cols: X F V N B Q Z
[-18.3  15.1  34.1  12.0  11.9   1.8 -31.3]  (136)
[-9.5 35.0 22.4 13.5 12.9  3.8 11.6]  (34)
[-22.8   2.9  18.7 -22.9 -10.5  -0.5 -28.2]  (77)
[-7.2  6.9 25.3  1.2  6.7  3.1 -2.3]  (127)
[ -6.1  36.0 -66.8 -67.9 -27.6  -4.1  12.9]  (153)
[  8.8 -20.3 -10.6  33.6   5.7  -4.1 -17.8]  (171)
[ -1.8   4.5 -18.9  -2.4  -6.4  -3.1 -12.5]  (25)
[  8.8 -20.3 -10.6  33.6   5.7   1.8 -17.8]  (29)
[-22.8   2.9  18.7 -22.9 -10.5   3.8 -10.8]  (148)
[-17.0  85.1 -32.6 -80.9  -6.8   5.0  33.5]  (117)
[-3.4 -6.3 -1.3 -2.1 -3.4 -1.5 -9.9]  (164)
order: [-10.8   3.8 -10.5 -22.9  18.7   2.9 -22.8]
(148)
next: [ -1.8   4.5 -18.9]
[-2.4 -6.4 -3.1]
col: [-10.5   6.7 -27.6   5.7  -6.4   5.7]
B

cols: Y U P R G
[  7.1 -13.8   5.8 -29.7 -38.4] : (53)
[-33.0 -26.1  -1.8  65.5 -59.4] : (37)
[  8.5   9.3 -37.5 -38.8 -40.8] : (107)
[  7.1 -13.8  24.9  42.4  34.9] : (51)
[-33.0 -26.1  -1.8 -56.5 -59.4] : (66)
[-33.1  -1.8  65.5 -59.4 -26.1] : (89)
[-63.8 -12.9   6.4 -43.7 -69.6] : (133)
order: [-59.4 -33.0 -26.1  -1.8  65.5]
(37)
which: [  8.5   9.3 -37.5 -38.8 -40.8]
(107)

cols: C H M S
[-18.1  -0.2  -2.0  24.0] : (52)
[-10.6  14.7 -50.2  67.2] : (14)
[ 24.0  -0.2  -1.9 -18.1] : (23)
[-22.5 -25.3  48.4  43.9] : (123)
order: [-18.1  -2.0  -0.2  24.0]
(52)
order: [ -0.2  -1.9 -18.1  24.0]
(23)

cols: Bemiv timab legum Pobar Buf sev petel lel vete Fusa
[ 36.9  32.7  57.3  57.2 -16.7 -12.0  43.8  12.0  -1.5  10.9]  (132)
[-65.6 -53.7 -61.9 -68.7  18.4  19.4 -54.1 -14.2   1.2 -16.3]  (109)
[  5.6 -31.7 -17.8  -2.4 -42.4 -64.8   4.3 -81.4 -69.3   5.3]  (154)
[ 50.0 -14.6  14.4  -6.0  43.4 -23.7  51.2  15.4  37.3  41.0]  (62)
[-42.4 -31.7 -64.8 -81.4   4.3  -2.4 -69.3   5.3 -17.7   5.6]  (18)
[ 43.4  41.0  50.1  51.2 -23.7 -14.6  37.3  15.4  -6.0  14.4]  (3)
order: [ 14.4  -6.0  15.4  37.3 -14.6 -23.7  51.2  50.1  41.0  43.4]
(3)
next: [ -2.4 -69.3]
[  5.3 -17.7   5.6]
col: [-61.9 -17.8  14.4 -64.8  50.1]
legum
order: [  5.6 -17.7   5.3 -69.3  -2.4   4.3 -81.4 -64.8 -31.7 -42.4]
(18)
order: [  5.3 -69.3 -81.4   4.3 -64.8 -42.4  -2.4 -17.8 -31.7   5.6]
(154)

cols: L E T A J D
[  0.5   6.7  -2.1 -10.4 -11.4   6.9]  (57)
[ -4.3  12.9  23.2   2.7 -22.1 -11.5]  (49)
[ 12.9 -22.0   2.7  23.2 -11.5  -4.3]  (138)
[ -2.0 -22.0  25.1  19.9  -6.7   2.3]  (32)
[  3.4  76.4  -8.2 -19.8 -11.3  15.2]  (169)
[ 12.1 -58.8 -16.3  30.4   6.2 -11.2]  (15)
[  7.6 -25.2  32.1 -23.6   3.3 -26.4]  (110)
[  0.5   6.7 -34.6  22.8  11.2  47.2]  (10)
[ 11.0  -7.6  -6.7   9.9  11.7 -23.0]  (101)
order: [ -4.3 -11.5  23.2   2.7 -22.0  12.9]
(138)
which: [  0.5   6.7 -34.6  22.8  11.2  47.2]
(10)
col: [-11.5  -6.7 -11.3   6.2   3.3  11.2]
J
col: [ -6.7 -11.3]
J
next: [76.4 -8.2]
[-19.8 -11.3  15.2]
col: [ 76.4 -58.8]
E

cols: gova tilif Ran Govem
[ 81.1  35.2  18.8 -34.5]  (11)
[-53.9  -7.8 -42.2 -62.3]  (108)
[ -0.4  33.3 -82.8 -45.3]  (120)
[-64.5  19.6  20.4  61.2]  (13)
[-12.5  -9.8 -51.7 -82.4]  (116)
[ 33.3  -0.4 -45.2 -82.8]  (24)
[-53.9  -7.8  -0.6  23.1]  (96)
[ 19.6  20.4 -64.5  61.1]  (142)
[-81.2  -0.9 -24.0 -21.4]  (165)
col: [-53.9  -0.4 -64.5 -12.5  33.3 -53.9]
gova
order: [-82.8 -45.2  -0.4  33.3]
(24)
order: [ 61.2  20.4  19.6 -64.5]
(13)
col: [-7.8 20.4 -0.9]
tilif
order: [-82.4 -51.7  -9.8 -12.5]
(116)

cols: pab suzev Mava luvag
[  5.5  22.6 -35.8   1.9]  (137)
[-30.1  -8.5 -32.7   6.3]  (35)
[  4.0  -3.7  21.7 -62.4]  (134)
[ 20.1  52.9  30.1 -28.2]  (115)
[-21.5 -43.8 -29.4   5.3]  (65)
[ 5.5 22.6 31.1  1.9]  (4)
order: [  6.3 -30.1  -8.5 -32.7]
(35)
which: [ 5.5 22.6 31.1  1.9]
(4)
which: [-21.5 -43.8 -29.4   5.3]
(65)
col: [  4.0  20.1 -21.5]
pab
col: [ 30.1 -29.4  31.1]
Mava

cols: ziz luda Famez Til pibip Kodo dudo Maz fima zoke
[-12.5 -13.6   5.9  -7.6  19.6  -6.3   7.2  16.7  -7.4 -11.3] : (19)
[-32.2  31.6 -33.8  -0.9 -16.1   6.4 -13.6 -17.6 -38.0 -11.3] : (119)
[-61.8  31.6 -17.9 -21.1   7.7  -6.3 -34.5 -29.0  -7.4  29.9] : (68)
[-42.1   1.4 -33.8   5.8   7.7   0.0 -24.1 -40.4 -30.4  19.6] : (98)
col: [-6.3  6.4]
Kodo
col: [ -7.4 -38.0]
fima
col: [ 16.7 -17.6 -29.0]
Maz

cols: bir samev mokil Levu kono vuru bitu nof
[ -9.9 -11.0   7.2   2.2 -22.5  34.1 -15.2  29.9]  (82)
[ 71.2 -18.9  17.3  -2.7  55.4  -4.0 -37.6   9.3]  (50)
[ -2.7  -4.0  55.4 -18.8 -37.6   9.3  71.2  17.3]  (76)
col: [ 2.2 -2.7]
Levu
order: [ 17.3  71.2   9.3 -37.6 -18.8  55.4  -4.0  -2.7]
(76)
next: [-11.0   7.2]
[  2.2 -22.5  34.1]

cols: rav foput Buza sule pezi redab loto dagit leli
[-69.9  -4.4 -12.4 -68.4  35.3  -8.1  -7.7   7.8  60.4]  (39)
[ -4.4  35.3  60.4  -8.1 -68.4  -7.7   7.9 -69.9 -12.4]  (126)
[ 42.5 -31.4  10.0  29.7   5.8  44.6 -43.7  -1.4 -23.1]  (88)
[-68.4   7.8  60.5  35.3  -7.7 -12.4 -69.9  -8.1  -4.4]  (135)
order: [ 60.4   7.8  -7.7  -8.1  35.3 -68.4 -12.4  -4.4 -69.9]
(39)
order: [ -7.7   7.8  60.4 -69.9  -4.4 -12.4 -68.4  35.3  -8.1]
(39)

cols: bak Kib benis nune meti
[-20.2  20.0  -5.4 -49.0 -84.0]  (174)
[-51.3 -18.0 -25.2 -80.9  57.0]  (122)
[-83.2  -3.6  13.9 -67.9  20.2]  (167)
[68.1 14.3 52.8 14.8 67.7]  (150)
[-58.9  46.6 -10.2  29.6  59.0]  (56)
[ 52.6  57.5  -0.7 -59.0  13.7]  (157)
[ -2.0  57.5  -0.7 -59.0  13.7]  (139)
[-44.0  57.8  -1.5  57.7  -8.6]  (162)
[ 57.5  13.7  -0.7  -1.9 -59.0]  (67)
order: [-59.0  -2.0  -0.7  13.7  57.5]
(139)
which: [ 52.6  57.5  -0.7 -59.0  13.7]
(157)
which: [ -2.0  57.5  -0.7 -59.0  13.7]
(139)
col: [-83.2  68.1 -58.9  52.6  -2.0 -44.0  57.5]
bak

cols: Sepo zuf Roto dava Lagus
[ -0.8 -20.2  41.0  19.7  30.1]  (30)
[ -0.8 -20.2  41.0  19.6  30.1]  (103)
[-37.6  -5.4  14.2   0.8 -24.7]  (118)
col: [ -0.8 -37.6]
Sepo
which: [ -0.8 -20.2  41.0  19.6  30.1]
(103)
order: [-20.2  41.0  30.1  19.6  -0.8]
(103)
which: [ -0.8 -20.2  41.0  19.7  30.1]
(30)

cols: dovu Pazub pala Dekam
[ 15.1  -4.1 -33.6  73.5] -> (43)
[ 15.1  -4.1 -33.6  41.1] -> (46)
[ -8.5   6.7  30.2 -85.7] -> (92)
[ 86.4  26.4  31.5 -59.8] -> (48)
which: [ 15.1  -4.1 -33.6  41.1]
(46)
col: [-4.1  6.7]
Pazub
which: [ 86.4  26.4  31.5 -59.8]
(48)
col: [15.1 -8.5 86.4]
dovu
col: [15.1 15.1 -8.5]
dovu

cols: nav vev movo fol
[18.3  7.0 -1.4  4.1] -> (26)
[-51.1  37.7   8.2 -55.9] -> (79)
[-32.0  -9.3   9.9  29.8] -> (87)
[ 4.6  3.6  9.7 -5.2] -> (130)
[-60.2  46.5  29.4  14.1] -> (33)
[-42.2   8.1  54.5  -9.4] -> (147)
[-42.2  -9.4   8.1  54.6] -> (189)
[ -7.4 -23.0 -23.0  14.0] -> (125)
[ 13.5 -49.4  -6.8  21.0] -> (7)
[  9.5  14.5 -14.8 -73.2] -> (16)
col: [ 7.0 37.7 -9.3  3.6 46.5]
vev
which: [ 13.5 -49.4  -6.8  21.0]
(7)
order: [-60.2  14.1  29.4  46.5]
(33)
col: [ -9.3   3.6  46.5   8.1  -9.4 -23.0 -49.4]
vev
order: [ -9.4  54.5   8.1 -42.2]
(147)
which: [-51.1  37.7   8.2 -55.9]
(79)

cols: Tafeb nezov sitek Fimag kar Dezur
[ 24.2  31.7  31.7  33.7  26.3 -38.6] : (149)
[-22.5  10.8 -29.5 -22.5  -1.0  42.5] : (100)
[ 31.7 -38.6  26.3  31.7  33.6  24.2] : (69)
[  0.4 -20.5 -30.0   0.4   6.7  11.2] : (104)
[-38.5  31.7  24.2  33.6  26.3  31.7] : (72)
[  3.9  33.2  -2.8   3.9  32.7 -41.4] : (140)
col: [ 31.7   0.4 -38.5   3.9]
Tafeb
next: [24.2 31.7]
[31.7 33.7 26.3]
order: [-38.6  24.2  26.3  31.7  31.7  33.6]
(69)
order: [-41.4   3.9  33.2  -2.8   3.9  32.7]
(140)
next: [33.2 -2.8]
[  3.9  32.7 -41.4]
order: [ 33.6  31.7  24.2 -38.6  31.7  26.3]
(69)

